Each row has a name. Each question is about the rows just above it. Places in a row count from 1.

[ 15  -1 -33  56  15  30  -5 -14 -30  -7 -28  13   4   0  -6 -32  16  18
  -4  -8] : z_727
[  6  29  19   4   8 -24  22 -75  24 -60  -1   1  15  81 -25  -6  16 -27
 -49 -17] : z_902
[-18   6  41 -72 -16 -33  10  22  38  13  49 -15  -4   3   4  36  16 -24
   3  15] : z_292
[ 14   0 -33  56  16  30  -5 -14 -30  -7 -28  13   4   1  -7 -32  16  18
  50  -7] : z_246
[ 15  -1 -33  56  15  30  -5 -14 -30  -7 -28  13   0   0  -6 -32  16  18
  -4  -8] : z_478
[-23  57 -34  13   6  16  39 -32 -16 -17  19   7   0 -10  14  24  16 -16
  78  20] : z_568
[  4  21  13   3   6 -17  15 -53  16 -42  -1   1  10  58 -18  -4  26 -19
 -34 -12] : z_452
[ -3  21  10  -7  25  27  19  25   5  31 -21  -3   8  31 -19 -20  16  -5
 -34  44] : z_914
[-36  34 -45  -2  -1  35  -1  -8 -33 -18  26   0 -28  28   5  33  16  -7
  45  10] : z_852
[ -4  17  11  -6  28  27  18  23   5  33 -21  -8  10  33 -18 -19  16  -3
  -5  50] : z_5
[-16  44 -19   9   5  34  14 -12  -3 -19  30   8 -18  12  13  33  16  -7
  51  12] : z_62
Whose row is [ -4  17  11  -6  28  27  18  23   5  33 -21  -8  10  33 -18 -19  16  -3
  -5  50]?
z_5
tags:
[16] -> z_880
[46] -> z_885
[15] -> z_543
[45] -> z_464
[78] -> z_745
[79] -> z_883
Look up the entry of z_568 at place 19 in the table:
z_745
The row with [  4  21  13   3   6 -17  15 -53  16 -42  -1   1  10  58 -18  -4  26 -19
 -34 -12] is
z_452
Right after [58] comes
[-18]
Whose row is [ -3  21  10  -7  25  27  19  25   5  31 -21  -3   8  31 -19 -20  16  -5
 -34  44]?
z_914

[  3  25  27 -32] = z_537
[  5 -18  -8  -2] = z_441
[ 10  64  75 -40] = z_778
[ 61 -41  36  21] = z_743
[ 10 -10  14  15] = z_660
[-19  50  18 -46] = z_672
[ -3   3 -12   7] = z_701
[-5 23  7  6] = z_129
[-5 -2  7 -3] = z_223
[21 -7 15 15] = z_180
[ -9  40  12 -26] = z_278
Right after [-10] comes
[14]
Which value is in both z_129 and z_701?
[7]
Which value is in both z_660 and z_180?
[15]
Right after [-18] comes
[-8]
Table of tags by key:
[36] -> z_594
[15] -> z_482
[61] -> z_448
Look up the entry of z_743 at place 3 in the table:
z_594
Shared by z_180 and z_743:
[21]
Right after [25] comes
[27]

[-23 -30 -59  41 -10  41  -9 -18  -2 -23  -8 -55] = z_29
[  9  11  13  -8   2 -10  -7   8  -7 -23   5  19] = z_44
[  8  15  48 -36   9 -24  26   2  14 -23  13  30] = z_353
[-31 -28  21 -28   7  24  79 -37  51 -23  -1 -38] = z_826
[ -8 -12 -32  23  -6   8 -13  -5  -6 -23  -9 -24] = z_923
[ 42  40 -10  23  -5 -38 -88  46 -57 -23   4  57] = z_97
[-17 -20 -23  14  -4  24  11 -17  10 -23  -9 -34] = z_88
What comes right after [7] in the named rows?
[24]
Table of tags by key:
[-55] -> z_187
[-38] -> z_143
[-18] -> z_80
[-54] -> z_10
[-56] -> z_268
[-17] -> z_326
[57] -> z_856
[-37] -> z_938
Join z_29 by its entry at place 12:
z_187
The row with [ 42  40 -10  23  -5 -38 -88  46 -57 -23   4  57] is
z_97
Where do [-17 -20 -23  14  -4  24  11 -17  10 -23  -9 -34] appear?
z_88
[ -8 -12 -32  23  -6   8 -13  -5  -6 -23  -9 -24] is in which row?
z_923
The entry that follows [40]:
[-10]
Where do [-31 -28  21 -28   7  24  79 -37  51 -23  -1 -38] appear?
z_826

